Below are the code and all the weights of a small trained network. Each question names an input and a class and asks about switching units off, where a switched-off unit gives its printed mean instead of its output.

import numpy as np


def w(rows, s, z=0):
    codes = np.array(rows[::2]) - 128.0
    scale = np.full(codes.shape[1], s)
    scale[-1] = z or s
    return codes * scale


def norm(h):
    return h / np.sqrt((h * h).mean(-1, keepdims=True) + 1e-5)


def f(y):
    return np.maximum(y, 0)


def log_softmax(a):
    a = a - a.max(-1, keepdims=True)
    return a - np.log(np.exp(a).sum(-1, keepdims=True))


def net(x, mask):
    res = np.array(x, float).reshape(1, 5) / 4 @ E
    u = 0
    for l in range(4):
        y = f(norm(res) @ A[l][:, :-1].T + A[l][:, -1])
        res = res + np.where(mask[u : u + 3], y, B[l][:, -1]) @ B[l][:, :-1]
        u += 3
    return log_softmax(norm(res)[-1] @ U[:, :-1].T + U[:, -1])


A, B = {}, {}
E = w([
[104,198,103,148,119,100,242,138,208,146,122,25],'x0',
[106,158,68,94,1,173,102,114,124,142,175,166],'x1',
[124,119,124,126,129,127,135,140,131,135,132,137],'x2',
[120,121,136,120,127,117,124,137,129,140,131,124],'x3',
[65,64,132,190,105,159,157,22,136,200,42,183],'x4',
],0.00076)
A[0] = w([
[214,186,194,58,223,75,100,250,129,11,189,96,89],'L0N1',
[108,140,80,142,84,163,178,144,181,176,143,28,1],'L0N2',
[177,219,85,73,104,82,75,222,101,51,239,114,119],'L0N3',
],0.0018,0.00076)
B[0] = w([
[48,165,14,191,80,104,118,62,69,219,101,146,255],'L0N1',
[105,215,119,146,97,36,186,89,167,90,119,191,183],'L0N2',
[220,119,249,81,158,148,153,161,178,69,143,123,244],'L0N3',
],0.0019,0.0028)
A[1] = w([
[99,172,118,168,163,76,208,127,190,127,93,33,2],'L1N1',
[146,169,52,108,189,47,23,194,26,70,189,125,96],'L1N2',
[142,119,127,174,254,68,62,139,17,181,84,159,67],'L1N3',
],0.0018,0.00083)
B[1] = w([
[183,44,146,101,192,215,67,171,75,153,94,101,237],'L1N1',
[82,135,127,199,81,210,168,96,236,252,41,162,222],'L1N2',
[75,167,89,136,56,16,242,47,236,46,137,151,252],'L1N3',
],0.0017,0.002)
A[2] = w([
[109,162,48,154,179,93,106,169,68,164,136,81,49],'L2N1',
[181,106,203,117,122,227,56,167,139,172,136,165,4],'L2N2',
[105,71,80,114,116,170,34,108,5,165,138,147,18],'L2N3',
],0.003,0.0011)
B[2] = w([
[148,93,42,241,179,12,11,139,67,131,107,157,194],'L2N1',
[21,178,197,223,252,197,68,184,177,193,173,175,243],'L2N2',
[131,96,80,62,94,147,116,110,89,51,179,6,249],'L2N3',
],0.0028,0.0012)
A[3] = w([
[236,189,78,134,138,47,101,227,136,75,169,95,127],'L3N1',
[184,78,143,163,254,135,138,156,81,219,63,29,3],'L3N2',
[145,11,218,112,194,113,184,92,148,53,68,113,56],'L3N3',
],0.0022,0.00068)
B[3] = w([
[172,94,109,125,119,57,36,155,128,60,164,97,226],'L3N1',
[202,71,130,113,110,251,118,194,82,249,47,85,254],'L3N2',
[127,139,217,12,192,110,182,159,60,52,209,154,250],'L3N3',
],0.0029,0.0015)
U = w([
[4,252,3,252,3,14,252,3,249,253,5,251,251],'0',
[12,13,253,3,253,6,252,5,10,3,171,253,110],'1',
[253,8,4,253,250,4,4,252,3,253,4,4,100],'2',
[252,3,253,3,252,252,253,252,6,253,3,5,63],'3',
[3,250,252,252,252,253,3,253,250,233,253,252,78],'4',
[4,4,23,18,4,253,3,6,4,40,252,5,54],'5',
[253,253,137,55,15,3,74,253,253,3,253,7,104],'6',
],0.0034,0.0028)

Each question gives the input, the list of numbers given to net, and the class t.
The units are the neurons (one row each of A and B). Each row of codes is followed by its name. A weight is (code - 128) times the scale printed after its matrix; where a second scale follows, it is the last column's (A, B and U).
mask holds one flag per neuron, layer by layer. A switched-off neuron (its flag False) gives its mean, the last column of its row in B, instead of its output. The means were averaged over made-up inputs and are rounded, as every weight is.
A unit's drop is (log p(t) with every unit on - log p(t) with that unit switched off) / (log p(t) with every unit on - log p(t) with every unit switched off).
The circuit of an input: a set's keep is (log p(t) with only the set's units on - log p(t) with every unit switched off) / (log p(t) with every unit on - log p(t) with every unit switched off). Starting from all 12 units, units are removed one at a time, each time the one whose removal leaves the highest keep (on an exact tie, the one counted first), for as long as the keep stays at least 0.8.
units of the circuit, in order: the units of the circuit, biggest drop first
most important unit: the unit with the biggest drop
top k neurons: the k neurons with the biggest drops, biggest first
k most important neurons of layer l: the k neurons of layer l with the biggest drops, biggest first
input [-1,5,0,-5,6], class 5: units of the circuit, in order => (L1N3, L2N3)
input [-3,0,1,3,-7], class 0: top 2 neurons => (L0N1, L1N2)
input [6,-7,0,7,-8], class 2: most important unit => L0N1
input [-5,1,1,-3,-2], class 4: top 2 neurons => (L0N3, L2N2)
input [0,-3,-2,6,3], class 1: units of the circuit, in order => (L0N1, L3N3)
input [8,-4,3,-4,-6], class 2: units of the circuit, in order => (L0N1, L2N1)
input [-3,8,-2,8,0], class 4: units of the circuit, in order => (L2N2, L0N1)
input [0,7,-7,-2,7], class 5: top 2 neurons => (L1N3, L2N3)
input [-7,-2,-6,-1,3], class 1: units of the circuit, in order => (L1N3, L3N3)
input [-8,-7,-6,5,0], class 0: units of the circuit, in order => (L1N3, L0N3, L1N2)
input [-8,6,4,-5,-7], class 4: top 2 neurons => (L2N2, L0N3)
input [-2,3,8,-7,8], class 5: 2 most important neurons of layer 0 => (L0N3, L0N2)
input [4,-7,-6,3,-1], class 2: units of the circuit, in order => (L2N1, L0N3)
input [-2,8,6,5,7], class 5: units of the circuit, in order => (L2N3, L1N3)
input [3,0,-7,-8,8], class 3: top 2 neurons => (L0N1, L1N3)
input [1,-8,4,0,-6], class 2: units of the circuit, in order => (L0N1)
input [-2,7,7,7,5], class 5: top 3 neurons => (L2N3, L0N3, L1N3)
input [8,1,-3,-8,0], class 6: 2 most important neurons of layer 2 => (L2N2, L2N1)
input [-1,-6,7,-1,-4], class 0: units of the circuit, in order => (L0N1, L1N3)
input [3,-8,-1,-4,-1], class 2: units of the circuit, in order => (L2N1, L0N3)
input [-7,5,-3,4,-3], class 4: units of the circuit, in order => (L2N2)
input [0,0,-8,-5,8], class 1: top 2 neurons => (L0N1, L1N2)
input [-5,-8,-8,4,-1], class 0: units of the circuit, in order => (L1N3, L0N1)
input [0,-5,1,-7,5], class 1: top 2 neurons => (L1N3, L3N3)
input [0,4,0,-1,5], class 5: top 2 neurons => (L0N3, L1N3)
input [2,-7,2,8,-2], class 2: top 3 neurons => (L0N1, L2N1, L1N1)
